Below are the code and all the weights of a small trained network. Each question names an input and a class and asks about switching units off, where a switched-off unit gives its printed mean instead of its output.

import numpy as np


def w(rows, s, z=0):
    codes = np.array(rows[::2]) - 128.0
    scale = np.full(codes.shape[1], s)
    scale[-1] = z or s
    return codes * scale


def norm(h):
    return h / np.sqrt((h * h).mean(-1, keepdims=True) + 1e-5)


def f(y):
    return y / 2 * (1 + np.tanh(0.7978845608 * (y + 0.044715 * y**3)))


def log_softmax(a):
    a = a - a.max(-1, keepdims=True)
    return a - np.log(np.exp(a).sum(-1, keepdims=True))


def net(x, mask):
    res = np.array(x, float).reshape(1, 8) / 4 @ E
    u = 0
    for l in range(4):
        y = f(norm(res) @ A[l][:, :-1].T + A[l][:, -1])
        res = res + np.where(mask[u : u + 10], y, B[l][:, -1]) @ B[l][:, :-1]
        u += 10
    return log_softmax(norm(res)[-1] @ U[:, :-1].T + U[:, -1])


A, B = {}, {}
E = w([
[63,65,134,17,19,144,53],'x0',
[69,37,26,114,199,129,181],'x1',
[41,214,119,147,123,98,70],'x2',
[130,199,147,38,136,198,223],'x3',
[64,105,167,236,3,140,245],'x4',
[122,127,132,129,130,131,123],'x5',
[129,128,128,126,130,128,127],'x6',
[126,131,128,130,125,127,126],'x7',
],0.0047)
A[0] = w([
[176,128,163,80,134,228,199,14],'0.n0',
[136,145,144,184,86,128,138,13],'0.n1',
[113,173,119,92,116,129,141,82],'0.n2',
[113,116,78,162,58,169,186,5],'0.n3',
[128,100,91,117,166,127,96,118],'0.n4',
[169,161,219,125,110,185,98,63],'0.n5',
[75,207,126,158,138,71,127,183],'0.n6',
[77,79,54,142,164,148,161,7],'0.n7',
[211,136,211,160,76,114,74,20],'0.n8',
[228,3,165,171,119,52,104,29],'0.n9',
],0.0073,0.0023)
B[0] = w([
[86,194,56,116,102,180,118,216],'0.n0',
[130,102,146,148,159,92,104,146],'0.n1',
[91,143,87,138,145,127,112,141],'0.n2',
[112,135,198,143,155,133,142,178],'0.n3',
[169,150,149,101,141,133,141,170],'0.n4',
[131,128,109,107,126,69,197,204],'0.n5',
[163,125,56,155,54,152,106,251],'0.n6',
[100,157,166,104,157,32,183,194],'0.n7',
[78,169,150,89,162,30,166,224],'0.n8',
[2,239,44,140,117,200,74,247],'0.n9',
],0.0072,0.0026)
A[1] = w([
[184,168,147,53,115,177,203,87],'1.n0',
[100,38,69,124,141,137,156,23],'1.n1',
[90,39,88,190,138,48,20,102],'1.n2',
[126,55,206,51,42,152,64,133],'1.n3',
[231,86,184,132,139,195,70,3],'1.n4',
[55,2,30,100,210,89,172,43],'1.n5',
[84,55,188,56,59,178,93,73],'1.n6',
[108,59,172,62,80,146,83,46],'1.n7',
[113,154,93,76,107,244,181,39],'1.n8',
[62,57,178,75,76,210,67,67],'1.n9',
],0.005,0.004)
B[1] = w([
[51,160,117,129,131,141,90,209],'1.n0',
[93,202,152,54,146,111,214,86],'1.n1',
[38,243,157,87,128,213,169,247],'1.n2',
[171,81,10,207,118,34,172,232],'1.n3',
[159,104,199,99,173,81,74,52],'1.n4',
[68,253,166,84,159,7,192,222],'1.n5',
[221,142,22,130,124,55,201,184],'1.n6',
[198,138,70,187,84,102,181,121],'1.n7',
[79,216,105,133,61,218,119,186],'1.n8',
[184,119,27,132,82,91,189,188],'1.n9',
],0.0049,0.0015)
A[2] = w([
[206,167,81,28,200,116,36,64],'2.n0',
[211,177,101,254,191,172,157,29],'2.n1',
[95,111,123,179,37,189,211,53],'2.n2',
[71,123,171,197,30,130,106,131],'2.n3',
[189,139,101,84,191,152,26,61],'2.n4',
[235,140,155,249,217,215,162,122],'2.n5',
[58,33,107,91,111,204,96,5],'2.n6',
[127,83,174,228,66,136,159,31],'2.n7',
[192,188,235,118,81,102,143,63],'2.n8',
[59,166,18,212,113,105,26,140],'2.n9',
],0.0057,0.0034)
B[2] = w([
[140,27,254,242,144,166,128,194],'2.n0',
[189,75,6,107,21,66,163,151],'2.n1',
[186,34,213,147,201,178,12,175],'2.n2',
[200,118,160,95,196,197,145,189],'2.n3',
[123,31,218,200,96,183,129,156],'2.n4',
[205,110,10,92,26,93,107,161],'2.n5',
[186,217,99,128,97,125,181,112],'2.n6',
[122,34,220,124,172,180,71,141],'2.n7',
[3,133,180,92,199,46,167,128],'2.n8',
[179,207,96,29,43,220,143,253],'2.n9',
],0.0053,0.0052)
A[3] = w([
[175,93,135,83,207,127,58,92],'3.n0',
[132,193,184,87,130,2,123,116],'3.n1',
[118,43,194,195,112,163,136,93],'3.n2',
[85,89,64,153,197,152,173,94],'3.n3',
[177,73,50,84,74,90,120,105],'3.n4',
[104,187,187,146,70,172,201,94],'3.n5',
[75,107,68,157,122,157,177,31],'3.n6',
[92,142,97,186,121,128,76,11],'3.n7',
[61,148,112,186,97,115,57,4],'3.n8',
[91,198,112,138,125,240,112,129],'3.n9',
],0.0085,0.0031)
B[3] = w([
[91,48,222,201,113,173,150,140],'3.n0',
[18,118,112,80,184,17,229,177],'3.n1',
[171,70,205,152,253,139,59,178],'3.n2',
[111,199,154,58,41,58,89,155],'3.n3',
[229,147,73,224,101,88,164,181],'3.n4',
[100,103,67,104,195,122,57,196],'3.n5',
[204,177,195,130,156,155,89,146],'3.n6',
[116,134,71,70,115,140,147,118],'3.n7',
[81,207,113,47,190,235,179,126],'3.n8',
[161,172,104,6,56,194,38,254],'3.n9',
],0.007,0.0066)
U = w([
[77,221,88,56,106,239,70,60],'0',
[135,32,238,214,208,171,73,118],'1',
[1,188,153,66,197,19,226,42],'2',
[222,115,22,227,52,60,190,17],'3',
[149,159,114,67,83,163,79,252],'4',
],0.0085,0.0029)

Each question gives the input, the list of numbers given to net, and the class t.
The units are the neurons (one row each of A and B). Each row of codes is followed by its name. A weight is (code - 128) times the scale printed after its matrix; where a second scale follows, it is the last column's (A, B and U).
mask holds one flag per neuron, layer by layer. A switched-off neuron (its flag False) gives its mean, the last column of its row in B, instead of its output. The means were averaged over made-up inputs and are rounded, as every weight is.
A unit's drop is (log p(t) with every unit on - log p(t) with that unit switched off) / (log p(t) with every unit on - log p(t) with every unit switched off).
The circuit of an input: a set's keep is (log p(t) with only the set's units on - log p(t) with every unit switched off) / (log p(t) with every unit on - log p(t) with every unit switched off). Starting from the 12 units with the biggest drops (on a tie, the unit counted first), units are removed one at a time, each time the one whose removal leaves the highest keep (on an exact tie, the one counted first), for as long as the keep stays at least 0.8.
circuit, biggest first: the units of the circuit, biggest drop first
k most important neurons: the k neurons with the biggest drops, biggest first
k most important neurons of layer l: the k neurons of layer l with the biggest drops, biggest first
input [7,-1,-6,-8,7,-4,1,-8], class 0: circuit, biggest first	(0.n9)
input [-3,-8,4,-6,-2,2,8,7], class 2: circuit, biggest first	(0.n8; 3.n1)
input [-7,2,0,-5,-4,-5,-4,5], class 3: 3 most important neurons	(2.n1; 2.n5; 3.n4)
input [6,-6,-1,3,4,0,4,1], class 2: 2 most important neurons	(0.n8; 0.n5)
input [6,-2,-2,1,7,6,4,-7], class 1: circuit, biggest first	(3.n2; 2.n2)
input [-8,6,-3,2,-7,-8,7,0], class 3: circuit, biggest first	(2.n5; 2.n1; 3.n4)
input [-5,-8,6,-4,-6,-2,-3,-3], class 2: 3 most important neurons	(0.n8; 3.n1; 0.n9)
input [8,-7,-7,-6,5,6,-2,8], class 3: circuit, biggest first	(1.n3; 3.n4)
input [6,6,8,6,-8,-1,5,0], class 1: 2 most important neurons	(2.n0; 0.n9)
input [-3,-6,-5,-6,-6,2,-5,6], class 0: 2 most important neurons	(0.n9; 0.n8)
input [-8,2,8,0,1,-7,6,1], class 3: 2 most important neurons	(2.n1; 0.n9)
input [6,8,4,6,-5,2,-1,-4], class 2: 2 most important neurons of layer 0	(0.n9; 0.n7)
input [-8,6,5,-3,0,-3,-6,3], class 3: 3 most important neurons of layer 0	(0.n6; 0.n8; 0.n9)
input [2,0,5,5,-6,-6,-2,-2], class 1: 4 most important neurons	(2.n0; 0.n9; 2.n4; 0.n0)
input [-6,-8,-4,-7,-1,5,-7,-4], class 2: circuit, biggest first	(0.n8)
input [-4,-8,-3,-5,-6,3,1,-5], class 2: circuit, biggest first	(0.n8; 3.n1)
input [3,6,3,-1,-5,1,-4,-5], class 2: 2 most important neurons	(1.n5; 0.n7)
input [6,-8,-2,-5,-8,0,6,-6], class 1: 3 most important neurons	(2.n0; 2.n4; 1.n5)
input [-1,-1,2,-6,6,4,7,7], class 0: 2 most important neurons	(0.n9; 2.n9)
input [8,-2,-7,7,-5,-4,-7,5], class 3: most important neuron	(0.n9)
input [4,3,2,0,-3,-6,5,3], class 3: 2 most important neurons of layer 0	(0.n8; 0.n5)
input [3,-8,-5,-4,-8,4,-6,-6], class 1: 2 most important neurons of layer 2	(2.n0; 2.n4)
